[-17.0  20.1   4.9  -9.6 -13.5  18.2 -17.0   4.3  10.1   3.2   1.9  -9.1
   1.5  -9.5   5.5  -5.3   0.5  -8.3  12.5  -9.0 -14.6   4.2  -5.0  25.3
 -13.4   4.0 -44.3  31.9   1.6   7.4   8.3  10.8 -19.3  45.5  16.2  -7.8
  -8.5 -10.8  10.2   7.2  23.0 -14.1 -16.4   5.4  17.7 -18.1   5.6  -0.7
 -53.5  38.3   2.3  -8.3  -0.5]
M
[-13.0  11.7  -3.1 -13.8  -4.8   3.4  -6.6   8.8   0.2  -0.1   4.6 -10.7
  19.6  -4.5   3.6   0.7   3.1 -15.4  -1.0  -3.4 -12.1   4.4  -8.9  14.6
 -28.7   3.5 -30.1  16.7   3.6   6.7   8.0  -5.2 -14.1  46.4   4.8  -1.1
 -16.3  -0.8  11.0  12.5   0.6  -9.1  -0.1  -2.8  10.2  -1.9  -5.8  -6.7
 -27.4  17.4   0.4  12.7  -2.2]
M
[ -7.3  -5.9 -17.5   0.1  -7.6   8.1   7.0   0.0  -0.3 -13.3  15.3 -16.5
   7.1   0.2   3.4  -0.4  -9.0   0.6  -3.6   2.1  -1.0  -6.9  -6.2  17.0
 -17.9 -20.6 -16.7   7.0   6.5  10.8   3.3 -14.1  -1.5  25.6   5.6  10.7
  -6.8   0.7 -12.6  22.9 -15.3  -8.5  -9.3   5.2  -8.4   8.9  -3.3 -10.7
  -2.1  -7.4   1.1   7.1  -2.2]
Q
[-12.2  27.4 -11.9  -3.9 -14.1   3.9  -6.0  10.9  18.0   5.2  -2.2  -7.1
   6.4   2.1   8.3  10.2  -0.5  -6.2   2.8 -13.0 -11.7  19.8  -7.1  17.6
 -16.3  -6.5 -38.7  18.0  -8.3  14.4   7.7   3.2 -11.0  51.2   7.2   9.7
 -14.6   3.9   7.2  15.0   4.1 -19.5  -6.7  -5.6   7.4 -10.7  -9.7  12.2
 -32.6  26.5   5.8   8.1 -12.6]
M
[ -8.0   7.3   0.7  -4.2   8.4   1.4 -11.1  13.7   6.8   4.8   3.2  -4.6
   8.9  -4.3   4.0   1.2   0.4 -13.3  -1.3  -8.2  -7.8   6.4  -6.2   4.4
   1.6  -1.1 -17.6   7.5  -4.3   6.7   3.4  -8.3  -2.7  38.2   2.3  -3.5
  -2.7  -1.1  11.9   4.3  -1.8 -13.7  -8.9   9.8  17.3  -0.5 -11.0  -4.0
   1.6  31.8  -2.4  -0.8  -4.4]
N
[  6.1  -3.2   7.8   1.4 -17.6  -2.6   1.3 -20.0   6.0  16.0 -22.0  13.9
  -3.7  -7.5   1.5   9.4  -1.2   3.4   8.3   3.0 -13.4   2.9  -0.4 -17.4
 -12.1 -17.1 -16.2   6.8   3.7  11.8   3.8   8.4  13.3 -17.0  -2.9  11.5
   4.4 -11.5  10.3   8.3  -0.3  13.8   3.1 -12.4  -7.0   1.3  -5.5 -12.2
 -21.7   6.8   7.7   9.0 -22.9]
Q
[-12.9 -14.0  -4.5   3.5   7.5  -8.2 -18.9  -9.8  11.4 -23.3   8.8  -1.3
  -6.8  -7.5  12.2   6.0  12.0 -19.3 -15.6  -4.3  -1.5  -2.6   2.6   7.7
 -16.2  -7.8 -17.9   1.6   0.7  14.2   1.9   7.7  -7.2  12.5   0.7  11.7
   5.1 -12.4 -11.7   8.7 -31.7 -19.8  -2.7   6.5  -4.3 -17.8   3.6 -11.5
   3.3  -7.8  10.4   9.3   4.6]
Q
[-10.7  12.3  -4.4   3.0   2.4 -13.1  -8.0  14.7   9.2   5.3  -2.2  -7.7
  13.2  -7.6  11.5   1.2  -3.4  -7.1   7.6  -5.1  -3.3   5.7  -6.8  -1.3
 -15.8  -3.5 -25.6   5.5  -3.5   6.7  11.7 -15.3   0.4  45.6   3.6  -2.1
  -4.9  -1.6   7.5   0.2  -0.7 -17.1 -14.0   5.7   7.4   2.5 -14.8  -7.4
   0.9   3.3   1.6  -3.3  -9.4]
N
[ -8.5  31.0  -8.4   2.2 -23.3   8.1   0.0  -5.0   8.7   2.8  -0.7  -6.6
  -5.8  -0.2  11.6  -8.0  -1.7  -6.6  10.7 -12.4  -9.8   8.6  -8.2  17.5
 -17.4  -8.3 -44.9  13.3   7.2  15.0  13.4  20.0 -16.7  15.3  17.3   3.2
 -12.8   0.9  -5.9  11.4  16.4  -7.4   5.6   4.8   3.4 -15.5  -8.1   2.7
 -43.5  20.3   2.4   5.6 -14.4]
M
[-12.2  19.4 -10.4  -2.0   4.8 -20.1 -17.8   3.1  21.1 -10.4  18.7 -16.8
   5.7  -8.5  17.3   6.8  -4.8  -6.1  16.5  -6.7   7.4 -15.0  -3.8  11.6
 -21.1  -2.0 -35.4   5.8  -0.7  17.1  15.3  -0.2  -2.8  50.7  19.9   0.0
   0.9   1.8  -2.4  17.7  -6.6 -14.1   0.0  17.8   2.6  -2.8 -10.9  -5.5
   5.3   4.7  -1.7 -26.7   2.7]
L
[ -9.1   8.4 -28.2   6.0  -6.3 -19.1  -0.1  -3.9  14.1 -22.7  19.5  -9.2
  -6.0  -1.3  16.9   8.6   0.1   0.2  -6.7  -9.8   8.0  -0.1   6.5   6.2
 -14.3 -15.6 -32.0  -3.8  -1.3  24.6  23.0  16.9 -26.7  19.8   5.4  12.4
  33.7  -6.6 -23.7  12.2 -19.1   1.4  -3.0  18.9 -22.6  -5.6 -11.4  -9.3
  13.3 -14.5  -1.4   7.2  -0.2]
Q
[-19.3  17.4   1.6 -15.2   9.8  -2.5 -28.6  20.3  15.6  -6.6  13.1   0.2
  18.4  -0.4  13.4  10.8  -0.6  -4.0  -2.8   0.2  -2.8   4.8  -3.2  22.1
  -5.9   3.9 -39.1  11.1  -3.5   8.3  18.6 -11.0 -23.9  73.9  16.4   7.5
   5.6   0.9   3.1  15.7   1.1  -9.5  -7.7  13.7  17.1  -0.1 -22.6  -6.8
  -4.8   9.8  -5.7   5.7  -6.5]
N
